What each symbol does to the states:
pe: Z268->Z387, Z946->Z91, Z538->Z978, Z55->Z737, Z292->Z719, Z729->Z287, Z720->Z780, Z683->Z187, Z690->Z400, Z134->Z465, Z510->Z37, Z387->Z757, Z574->Z748, Z54->Z254, Z400->Z350, Z483->Z906, Z753->Z378, Z737->Z13, Z511->Z93, Z505->Z435, Z846->Z901, Z901->Z892, Z254->Z665, Z176->Z269, Z99->Z220, Z93->Z99, Z269->Z618, Z780->Z886, Z892->Z134, Z874->Z720, Z719->Z55, Z993->Z347, Z465->Z846, Z130->Z946, Z307->Z474, Z887->Z198, Z804->Z874, Z38->Z337, Z187->Z753, Z618->Z145, Z665->Z255, Z91->Z151, Z326->Z38, Z881->Z510, Z696->Z85, Z13->Z292, Z757->Z100, Z536->Z399, Z610->Z460, Z228->Z268, Z198->Z574, Z557->Z538, Z940->Z731, Z347->Z690, Z889->Z307, Z378->Z15, Z238->Z893, Z743->Z483, Z501->Z887, Z748->Z501, Z220->Z864, Z864->Z511, Z151->Z146, Z350->Z993, Z764->Z356, Z399->Z881, Z356->Z326, Z200->Z940, Z287->Z179, Z978->Z610, Z100->Z228, Z731->Z505, Z460->Z557, Z438->Z116, Z336->Z176, Z37->Z536, Z337->Z764, Z474->Z438, Z255->Z313, Z15->Z683, Z116->Z889, Z85->Z743, Z179->Z238, Z886->Z804, Z893->Z729, Z313->Z54, Z146->Z130, Z435->Z200, Z906->Z696, Z145->Z336
ze: Z268->Z889, Z946->Z881, Z538->Z292, Z55->Z729, Z292->Z238, Z729->Z748, Z720->Z350, Z683->Z130, Z690->Z906, Z134->Z610, Z510->Z720, Z387->Z307, Z574->Z940, Z54->Z220, Z400->Z696, Z483->Z15, Z753->Z91, Z737->Z287, Z511->Z176, Z505->Z465, Z846->Z557, Z901->Z538, Z254->Z864, Z176->Z764, Z99->Z618, Z93->Z269, Z269->Z356, Z780->Z993, Z892->Z978, Z874->Z400, Z719->Z893, Z993->Z743, Z465->Z460, Z130->Z399, Z307->Z665, Z887->Z435, Z804->Z690, Z38->Z228, Z187->Z946, Z618->Z326, Z665->Z511, Z91->Z510, Z326->Z100, Z881->Z874, Z696->Z187, Z13->Z179, Z757->Z474, Z536->Z886, Z610->Z55, Z228->Z116, Z198->Z200, Z557->Z13, Z940->Z892, Z347->Z483, Z889->Z254, Z378->Z151, Z238->Z198, Z743->Z378, Z501->Z505, Z748->Z731, Z220->Z145, Z864->Z336, Z151->Z37, Z350->Z85, Z764->Z387, Z399->Z804, Z356->Z757, Z200->Z901, Z287->Z501, Z978->Z719, Z100->Z438, Z731->Z134, Z460->Z737, Z438->Z313, Z336->Z337, Z37->Z780, Z337->Z268, Z474->Z255, Z255->Z93, Z15->Z146, Z116->Z54, Z85->Z753, Z179->Z887, Z886->Z347, Z893->Z574, Z313->Z99, Z146->Z536, Z435->Z846, Z906->Z683, Z145->Z38
ve: Z268->Z557, Z946->Z313, Z538->Z483, Z55->Z187, Z292->Z15, Z729->Z946, Z720->Z145, Z683->Z474, Z690->Z356, Z134->Z400, Z510->Z220, Z387->Z538, Z574->Z399, Z54->Z287, Z400->Z326, Z483->Z387, Z753->Z116, Z737->Z753, Z511->Z198, Z505->Z720, Z846->Z993, Z901->Z347, Z254->Z179, Z176->Z200, Z99->Z748, Z93->Z574, Z269->Z940, Z780->Z336, Z892->Z690, Z874->Z618, Z719->Z683, Z993->Z337, Z465->Z350, Z130->Z255, Z307->Z292, Z887->Z37, Z804->Z269, Z38->Z465, Z187->Z438, Z618->Z731, Z665->Z238, Z91->Z54, Z326->Z134, Z881->Z99, Z696->Z100, Z13->Z378, Z757->Z978, Z536->Z511, Z610->Z696, Z228->Z460, Z198->Z536, Z557->Z743, Z940->Z804, Z347->Z764, Z889->Z13, Z378->Z889, Z238->Z146, Z743->Z268, Z501->Z510, Z748->Z881, Z220->Z501, Z864->Z887, Z151->Z254, Z350->Z38, Z764->Z901, Z399->Z93, Z356->Z892, Z200->Z886, Z287->Z91, Z978->Z906, Z100->Z610, Z731->Z874, Z460->Z85, Z438->Z55, Z336->Z435, Z37->Z864, Z337->Z846, Z474->Z719, Z255->Z893, Z15->Z307, Z116->Z737, Z85->Z228, Z179->Z151, Z886->Z176, Z893->Z130, Z313->Z729, Z146->Z665, Z435->Z780, Z906->Z757, Z145->Z505
ge: Z268->Z100, Z946->Z146, Z538->Z460, Z55->Z292, Z292->Z737, Z729->Z238, Z720->Z804, Z683->Z378, Z690->Z993, Z134->Z901, Z510->Z399, Z387->Z228, Z574->Z887, Z54->Z255, Z400->Z347, Z483->Z85, Z753->Z683, Z737->Z719, Z511->Z220, Z505->Z940, Z846->Z134, Z901->Z465, Z254->Z313, Z176->Z145, Z99->Z511, Z93->Z864, Z269->Z336, Z780->Z874, Z892->Z846, Z874->Z886, Z719->Z13, Z993->Z400, Z465->Z892, Z130->Z151, Z307->Z116, Z887->Z748, Z804->Z780, Z38->Z356, Z187->Z15, Z618->Z176, Z665->Z54, Z91->Z130, Z326->Z764, Z881->Z536, Z696->Z483, Z13->Z55, Z757->Z268, Z536->Z510, Z610->Z538, Z228->Z757, Z198->Z501, Z557->Z610, Z940->Z435, Z347->Z350, Z889->Z438, Z378->Z187, Z238->Z287, Z743->Z696, Z501->Z574, Z748->Z198, Z220->Z93, Z864->Z99, Z151->Z946, Z350->Z690, Z764->Z38, Z399->Z37, Z356->Z337, Z200->Z505, Z287->Z893, Z978->Z557, Z100->Z387, Z731->Z200, Z460->Z978, Z438->Z307, Z336->Z618, Z37->Z881, Z337->Z326, Z474->Z889, Z255->Z254, Z15->Z753, Z116->Z474, Z85->Z906, Z179->Z729, Z886->Z720, Z893->Z179, Z313->Z665, Z146->Z91, Z435->Z731, Z906->Z743, Z145->Z269
zi: Z268->Z337, Z946->Z187, Z538->Z901, Z55->Z610, Z292->Z538, Z729->Z55, Z720->Z510, Z683->Z906, Z690->Z804, Z134->Z731, Z510->Z91, Z387->Z764, Z574->Z893, Z54->Z116, Z400->Z874, Z483->Z347, Z753->Z85, Z737->Z460, Z511->Z665, Z505->Z501, Z846->Z435, Z901->Z200, Z254->Z889, Z176->Z511, Z99->Z313, Z93->Z255, Z269->Z93, Z780->Z37, Z892->Z940, Z874->Z881, Z719->Z978, Z993->Z780, Z465->Z505, Z130->Z683, Z307->Z387, Z887->Z179, Z804->Z399, Z38->Z145, Z187->Z696, Z618->Z99, Z665->Z307, Z91->Z753, Z326->Z618, Z881->Z946, Z696->Z400, Z13->Z557, Z757->Z356, Z536->Z146, Z610->Z134, Z228->Z38, Z198->Z238, Z557->Z846, Z940->Z574, Z347->Z886, Z889->Z268, Z378->Z743, Z238->Z292, Z743->Z993, Z501->Z287, Z748->Z729, Z220->Z54, Z864->Z254, Z151->Z378, Z350->Z720, Z764->Z176, Z399->Z130, Z356->Z269, Z200->Z198, Z287->Z737, Z978->Z892, Z100->Z326, Z731->Z748, Z460->Z465, Z438->Z100, Z336->Z864, Z37->Z151, Z337->Z336, Z474->Z757, Z255->Z474, Z15->Z483, Z116->Z228, Z85->Z350, Z179->Z13, Z886->Z536, Z893->Z719, Z313->Z438, Z146->Z15, Z435->Z887, Z906->Z690, Z145->Z220
se: Z268->Z743, Z946->Z729, Z538->Z387, Z55->Z438, Z292->Z307, Z729->Z313, Z720->Z505, Z683->Z719, Z690->Z892, Z134->Z326, Z510->Z501, Z387->Z483, Z574->Z93, Z54->Z91, Z400->Z134, Z483->Z538, Z753->Z737, Z737->Z116, Z511->Z536, Z505->Z145, Z846->Z337, Z901->Z764, Z254->Z151, Z176->Z886, Z99->Z881, Z93->Z399, Z269->Z804, Z780->Z435, Z892->Z356, Z874->Z731, Z719->Z474, Z993->Z846, Z465->Z38, Z130->Z893, Z307->Z15, Z887->Z864, Z804->Z940, Z38->Z350, Z187->Z55, Z618->Z874, Z665->Z146, Z91->Z287, Z326->Z400, Z881->Z748, Z696->Z610, Z13->Z889, Z757->Z906, Z536->Z198, Z610->Z100, Z228->Z85, Z198->Z511, Z557->Z268, Z940->Z269, Z347->Z901, Z889->Z378, Z378->Z13, Z238->Z665, Z743->Z557, Z501->Z220, Z748->Z99, Z220->Z510, Z864->Z37, Z151->Z179, Z350->Z465, Z764->Z347, Z399->Z574, Z356->Z690, Z200->Z176, Z287->Z54, Z978->Z757, Z100->Z696, Z731->Z618, Z460->Z228, Z438->Z187, Z336->Z780, Z37->Z887, Z337->Z993, Z474->Z683, Z255->Z130, Z15->Z292, Z116->Z753, Z85->Z460, Z179->Z254, Z886->Z200, Z893->Z255, Z313->Z946, Z146->Z238, Z435->Z336, Z906->Z978, Z145->Z720

The rows follow the links: the fewer symbols apart two states are, the more alike their rows tend to be.

Each row is also shifted at random along 9 hidden directions that mean nothing.

Some states, each with a row of numbers:
Z378: 23,-23,12,25,-19,5,17,-38,-13,-38,-34,-9,42,-23,-5,-14,-8,65,-50,-13,21,-24,-4,-5,-11,-28,-19,-21,-53,-28,0,-12,9,-4,12,11,-42,58,8,0,21
Z54: -8,-10,-12,-49,4,-31,8,13,-32,-44,53,-33,-13,28,30,-1,-29,-38,-3,47,19,-9,9,-2,7,52,-13,15,7,-30,23,11,-19,0,-9,-4,77,-7,-32,-27,7
Z268: 8,21,-2,8,-8,-42,4,12,9,5,-7,27,-1,-1,-29,10,-2,22,39,44,-25,-14,17,21,21,14,20,-42,-34,-6,0,3,5,-3,-16,7,-47,2,32,-17,7
Z881: -38,-2,21,30,37,18,11,23,1,-25,-12,-26,-11,-35,54,-7,24,4,-17,4,46,-3,-48,0,-31,27,-11,-15,-22,16,27,-31,39,-7,15,-27,-35,11,28,56,12
Z200: -46,-7,-8,18,33,30,-14,-3,7,22,-52,0,13,28,27,-5,17,-12,18,-7,26,-15,9,22,13,-19,44,-13,-12,38,-8,23,19,-2,-37,-28,27,4,-21,1,0
Z731: -10,9,-7,-30,25,18,-5,-11,-4,51,25,0,-12,5,12,9,-4,-52,-11,-21,23,17,14,-34,6,-24,16,46,87,-7,-21,-9,12,39,-6,12,21,-55,-1,21,-29
Z465: -25,9,1,-20,28,8,20,-18,-1,25,-18,-31,10,-13,-9,15,4,7,-13,4,-6,-28,39,-29,10,5,23,-2,-6,-15,-16,20,13,18,11,-7,-2,24,-17,25,-16
Z116: 3,-8,6,-27,-35,-35,4,-15,-13,-37,44,17,-1,-1,-22,-5,-39,-7,-35,28,-11,20,-6,-14,0,20,-31,21,-23,-62,17,3,-22,-11,18,24,9,14,-19,-7,5
Z764: -38,9,-9,-15,3,-21,-4,2,-14,34,-3,7,21,31,-9,7,-11,-30,16,2,4,20,7,-7,14,-18,28,17,-42,54,-25,21,11,-19,-67,-1,19,-17,-19,-46,-9
Z690: -13,38,-9,22,-4,-6,4,47,-17,22,-13,-5,0,10,17,22,53,18,35,-20,-29,-44,15,29,-7,27,-9,-32,7,52,-10,2,4,11,14,-39,24,-13,44,7,1
Z151: -30,-13,6,6,-7,-10,9,-14,3,0,28,14,6,-8,43,6,-7,7,10,4,27,9,-33,23,7,-22,9,-22,14,-19,15,-43,19,9,-35,-5,-31,-43,34,-11,28
Z15: 5,-3,-20,33,-8,0,-15,19,-18,-1,-16,-17,51,17,52,12,8,40,11,-10,51,-22,-2,44,-6,6,-31,-3,-30,13,-16,-19,12,10,-16,-5,2,18,1,3,16
Z100: -73,54,19,-6,3,-30,-1,10,-13,45,25,18,42,-1,-29,14,10,-8,-15,31,-5,-12,51,-47,9,-31,3,33,15,23,-49,-3,-6,23,-5,33,19,-34,12,-31,-6
Z610: -44,-11,11,-7,-6,-2,-2,-2,2,19,22,-33,-8,-7,-26,8,-5,-16,0,2,-20,-18,37,-11,10,25,-1,1,8,-2,-25,33,-21,21,8,21,21,-1,-19,15,-28
Z748: 6,6,18,9,39,22,15,-3,33,-1,13,-44,-41,-9,-60,-23,45,25,-29,-10,-20,-33,39,-34,-26,2,4,-8,51,13,19,-10,-14,29,45,31,-27,20,-3,0,-29
Z307: -39,-1,-9,33,5,-16,-21,29,-10,-12,-13,17,32,22,21,-3,6,-13,64,37,42,-2,-7,49,17,10,5,-11,-22,40,-16,14,9,-4,-36,-6,8,-23,-2,-40,8
Z536: -17,20,3,10,-29,24,-3,-34,-6,-28,-32,41,18,8,27,-20,-9,40,-51,-33,-8,17,-23,-4,-28,-68,-10,19,4,-10,22,-54,-1,0,34,-5,2,43,6,2,16
Z145: 2,-2,15,-24,-1,-10,19,5,-16,-32,-4,18,-41,8,0,4,-19,-26,14,29,1,32,-45,-13,-22,23,5,3,4,-25,40,2,26,-30,22,-34,-23,0,14,21,-15
Z198: -37,3,8,23,28,22,-15,-8,48,4,-2,36,-11,6,-38,-45,15,-17,-2,2,-64,8,9,19,17,-43,56,-26,-3,6,22,10,-21,-17,-13,17,19,-17,24,-37,33
Z337: 0,36,-11,-65,-20,-43,21,1,14,38,58,23,-4,24,-7,53,-32,-37,-19,10,-23,27,2,-28,10,14,28,10,-5,-12,13,-20,5,9,-50,6,-31,2,-11,-30,-17
Z753: -20,17,6,-12,-8,-48,12,8,9,29,76,13,21,-21,44,18,-20,-5,-22,11,-18,-10,-8,-7,22,13,3,-21,-7,-38,3,-27,9,12,-25,0,9,-34,49,-16,35
Z483: -35,-7,15,32,-24,0,11,0,6,14,-33,3,29,-3,-35,1,21,29,20,-11,-50,-9,10,15,20,-27,-3,-38,-37,31,-28,13,-12,-5,-28,-5,-4,-17,46,-45,16
Z887: -31,-33,15,-2,54,9,8,1,33,-20,-6,-72,-26,0,9,-8,10,-4,3,9,42,-19,-14,12,8,49,52,-27,-36,8,33,10,21,5,-41,-24,-21,33,-56,9,-8
Z729: 37,-30,2,-11,16,19,0,-4,19,2,37,-36,-39,-8,-36,-23,10,-31,12,-6,-37,-8,22,5,15,40,5,7,50,-4,3,26,-42,11,9,25,55,-29,-26,-37,5
Z864: -8,-17,-2,-1,15,-7,11,18,-12,-31,-17,-8,-33,21,-6,-4,8,-34,74,46,15,12,-29,38,-8,17,26,-26,41,25,24,4,10,-11,-33,-40,5,-47,1,-47,5
Z886: -4,15,-17,-11,-33,14,0,1,-32,-21,-15,13,2,27,73,30,-17,11,-21,-33,16,10,-33,25,-19,-16,-16,23,8,6,21,-25,20,4,12,-45,22,39,-26,31,-7
Z99: -82,49,11,-20,6,-22,-6,6,-19,0,26,35,22,24,20,-20,-10,-41,-15,36,-2,0,13,-29,-11,-32,3,25,38,24,-3,9,-16,-7,8,10,80,-25,12,-34,20
Z91: 19,-81,17,23,12,21,16,-36,-34,-22,-39,-34,2,-16,-11,-10,22,4,20,-7,45,-1,-19,-10,-16,-19,-21,26,50,3,-17,6,-5,11,-12,1,10,-71,-4,-26,6

From each start, follow one symbol. Which state do you reach?
Answers are names.
new walk
-1,-3,-5,10,1,-11,-6,-16,11,-13,12,-4,19,-1,-15,-20,-15,26,-12,20,-26,-28,32,23,29,-3,21,-28,-38,-41,-5,22,-18,7,1,16,20,28,-4,-16,21
zi
Z557
new walk
-28,-19,-3,-7,-7,-20,20,-19,-18,12,-6,-9,49,-5,16,22,-13,4,-3,2,-21,-33,21,5,26,-4,10,-16,-66,13,-31,33,-7,-4,-47,-10,56,-2,-1,-44,36
ve
Z268
new walk
24,11,-8,-4,-10,-7,3,16,26,-15,25,24,-40,16,5,-14,-15,-19,15,6,-13,53,-47,18,-7,19,13,-2,10,-2,55,-40,2,-22,-13,-1,-52,-2,5,-16,-4
ve
Z198
new walk
-47,1,-14,-5,15,2,-20,3,13,-14,10,-8,19,35,6,-24,5,-9,-8,7,-7,-15,45,30,17,-25,10,7,4,15,-8,20,-28,18,-21,17,77,9,-43,-58,30
se
Z665
new walk
-2,38,-4,-3,38,-9,-7,62,16,11,62,-34,-27,11,42,10,15,-20,29,23,57,12,-35,14,-9,78,4,-10,14,41,45,-44,25,-1,-30,-13,-33,-6,-19,2,-27
pe
Z99
new walk
-3,8,-11,-26,-32,-9,5,-2,-14,17,30,-12,25,2,21,10,-22,3,-46,-44,-25,6,26,-19,7,11,-32,27,-50,19,-28,22,-38,-2,-6,8,67,34,-32,-18,14
zi
Z690
new walk
26,-40,21,17,20,41,-17,-13,55,-23,-12,-2,-66,-3,-56,-45,3,-28,18,-37,-51,47,-31,14,-9,34,1,8,-4,-3,42,22,-34,-39,11,16,-14,-13,-1,2,-2
ve
Z399
new walk
-28,3,7,3,18,-19,-3,-25,30,64,17,5,25,-36,-31,3,-4,-11,-23,11,-4,2,29,-44,34,-28,45,-8,-31,-27,-34,9,10,10,-28,30,-42,-17,23,12,-5
zi
Z465
new walk
7,-54,-24,33,-4,18,-40,-15,21,31,3,40,34,-3,25,-17,-25,-29,26,-26,43,55,-26,35,36,-25,16,9,-21,-24,-24,-5,0,-5,-60,28,-25,-50,-11,11,7
pe
Z719
new walk
-36,-7,23,-2,27,11,-1,4,-2,7,-21,-6,-16,-9,-20,-3,11,-37,16,20,25,14,-3,-40,-14,-11,8,36,5,43,1,17,20,-24,-14,7,-6,-30,-6,4,-13
zi
Z99
new walk
-57,-15,18,-3,42,16,-2,-13,11,-29,-29,-12,28,-6,10,-18,7,-13,-19,28,28,-31,25,-8,-1,-22,27,-2,-4,-2,2,21,20,4,0,-8,38,13,-18,11,20
se
Z220
new walk
23,5,-13,25,5,16,-16,-14,-18,11,-20,10,23,33,-31,-13,18,11,41,18,49,8,10,15,-5,-58,0,29,70,43,-31,-23,-4,23,-24,19,-22,-55,-12,-49,-10
ve
Z238
new walk
30,2,0,13,6,18,-29,1,45,-19,36,26,16,-9,-6,-43,-27,-3,-53,-22,-25,24,0,-1,10,4,-7,15,-55,-36,26,-3,-18,-32,28,50,25,39,-16,22,33
ze
Z574
new walk
-1,26,-3,10,21,-31,8,29,-15,42,-24,34,39,-16,6,28,13,-19,36,60,47,-16,-1,-18,8,-13,27,-9,-3,13,-29,-1,58,4,-17,-23,-37,-25,39,23,-5
pe
Z337
new walk
6,31,1,-6,-10,-10,17,9,24,-13,45,-22,-23,9,1,-1,11,41,-15,-10,-26,-7,-3,15,4,16,-13,-34,9,4,32,-44,-16,18,0,4,-13,23,2,-38,18
se
Z238
new walk
69,28,-21,-46,-28,-27,5,23,-29,14,40,10,-37,16,8,41,-21,-26,3,-4,4,16,-17,-11,-11,59,-31,35,48,-21,15,-18,-13,-1,33,-8,-3,4,-23,44,-49
ge
Z764
new walk
-56,-15,30,3,5,11,25,-40,28,-10,-4,3,-15,-5,-6,-9,3,7,-20,1,-31,11,-25,-20,-12,-58,25,-22,2,-2,37,-24,11,-3,-27,-11,-34,-17,35,-35,20
ze
Z780
new walk
-25,22,-9,-24,6,-8,10,8,-28,27,12,18,37,-9,75,11,6,-28,-25,-15,31,-3,-5,-34,-6,-19,-6,19,1,18,-14,-15,27,2,-5,-28,77,-14,21,23,17
se
Z731
new walk
16,-28,21,15,-21,-4,17,6,1,9,1,-5,-20,-29,-11,14,-2,7,-3,-20,-21,8,-23,-7,-9,41,-42,-1,-18,-15,-12,2,-15,-7,18,1,-24,-25,27,26,-3
se
Z610
